Below are the code and all the weights of a small trained network. Each question names an input and a class and asks about switching units off, where a switched-off unit gives its printed mean instead of its output.

import numpy as np


def w(rows, s, z=0):
    codes = np.array(rows[::2]) - 128.0
    scale = np.full(codes.shape[1], s)
    scale[-1] = z or s
    return codes * scale


def f(y):
    return y / 2 * (1 + np.tanh(0.7978845608 * (y + 0.044715 * y**3)))


def log_softmax(a):
    a = a - a.max(-1, keepdims=True)
    return a - np.log(np.exp(a).sum(-1, keepdims=True))


def net(x, mask):
    res = np.array(x, float).reshape(1, 3) / 4 @ E
    y = f(res @ A[0][:, :-1].T + A[0][:, -1])
    res = res + np.where(mask, y, B[0][:, -1]) @ B[0][:, :-1]
    return log_softmax(res[-1] @ U[:, :-1].T + U[:, -1])


A, B = {}, {}
E = w([
[133,218,170,136,101,128,228,128,81,93],'x0',
[255,172,121,97,117,107,105,60,101,64],'x1',
[117,152,44,101,180,203,185,189,114,167],'x2',
],0.0092)
A[0] = w([
[53,136,102,129,132,179,219,151,122,151,255],'N0',
[42,2,99,114,147,149,41,150,131,171,245],'N1',
[92,125,61,109,130,175,171,144,141,133,139],'N2',
[77,109,127,116,144,130,156,150,141,117,72],'N3',
[132,73,194,123,116,74,6,99,119,118,233],'N4',
[96,176,205,139,109,103,185,115,112,109,233],'N5',
[55,148,148,121,138,144,164,157,121,118,186],'N6',
[182,181,75,108,160,156,131,136,109,120,157],'N7',
[186,220,100,118,146,175,239,130,103,112,227],'N8',
[221,161,191,110,107,56,89,74,118,72,251],'N9',
[183,131,54,113,159,173,124,141,130,138,250],'N10',
[108,104,72,151,156,136,120,156,119,179,130],'N11',
[108,116,105,139,160,130,165,187,93,175,195],'N12',
],0.011,0.0029)
B[0] = w([
[73,181,171,155,171,94,151,194,90,168,222],'N0',
[86,140,91,155,147,148,52,148,240,127,249],'N1',
[119,136,167,89,168,134,85,122,93,122,183],'N2',
[138,167,144,111,121,134,132,91,173,181,152],'N3',
[151,77,95,143,138,31,88,103,162,96,217],'N4',
[137,87,179,98,72,69,145,131,138,152,193],'N5',
[126,131,173,118,128,120,168,190,156,154,177],'N6',
[162,147,96,121,134,192,130,110,127,125,175],'N7',
[157,141,47,130,129,149,211,130,92,132,231],'N8',
[123,170,147,178,4,137,128,89,113,121,243],'N9',
[96,92,79,127,134,191,152,158,127,89,186],'N10',
[144,98,155,137,133,165,98,106,145,118,179],'N11',
[137,154,175,109,146,136,99,169,120,139,188],'N12',
],0.02,0.014)
U = w([
[89,24,7,169,142,41,62,149,254,100,205],'0',
[165,178,43,160,22,187,219,93,91,113,174],'1',
[154,130,105,57,207,110,132,101,109,190,7],'2',
[14,184,203,130,204,191,62,208,198,180,121],'3',
[128,168,23,27,245,200,198,193,30,140,172],'4',
[78,30,145,39,178,249,63,144,132,62,76],'5',
[89,161,211,48,124,53,237,212,64,219,145],'6',
[136,67,249,142,8,50,80,20,90,50,195],'7',
],0.005,0.0016)

Each question gives the input, the list of numbers given to net, and the class t.
The units are the neurons (one row each of A and B). Each row of codes is followed by its name. A weight is (code - 128) times the scale printed after its matrix; where a second scale follows, it is the last column's (A, B and U).
mask holds one flag per neuron, in row order. A switched-off neuron (its flag False) gives its mean, the last column of its row in B, instead of its output. The means were averaged over made-up inputs and are rounded, as every weight is.
A unit's drop is (log p(t) with every unit on - log p(t) with that unit switched off) / (log p(t) with every unit on - log p(t) with every unit switched off).
The circuit of an input: a set's keep is (log p(t) with only the set's units on - log p(t) with every unit switched off) / (log p(t) with every unit on - log p(t) with every unit switched off). Starting from the 12 units with the biggest drops (on a tie, the unit counted first), units are removed one at a time, each time the one whose removal leaves the highest keep (on an exact tie, the one counted first), for as long as the keep stays at least 0.8.
circuit, biggest first: the units of the circuit, biggest drop first
unit that matters most: the unit with the biggest drop
k most important neurons: the k neurons with the biggest drops, biggest first
drop when u is switched off: that unit's drop, to one decimal
input [-5,5,-4], class 7: unit that matters most -> N9
input [-1,0,4], class 4: circuit, biggest first -> (N1 N9)
input [2,3,-2], class 7: circuit, biggest first -> (N10 N9)
input [1,1,0], class 1: circuit, biggest first -> (N0 N4)
input [-2,7,6], class 4: circuit, biggest first -> (N10 N8)
input [2,-3,3], class 6: 2 most important neurons -> (N1 N0)
input [4,3,-3], class 7: 2 most important neurons -> (N5 N10)
input [6,-3,6], class 6: 2 most important neurons -> (N0 N6)
input [4,-8,-4], class 6: 2 most important neurons -> (N5 N6)
input [0,2,1], class 1: 2 most important neurons -> (N1 N0)
input [-5,7,2], class 1: drop when N10 is switched off -> 0.1
input [8,-3,-6], class 7: drop when N12 is switched off -> 0.2
input [-2,2,-4], class 7: drop when N1 is switched off -> 0.2
input [6,0,-4], class 7: circuit, biggest first -> (N5)
input [-4,4,5], class 4: drop when N9 is switched off -> 0.4
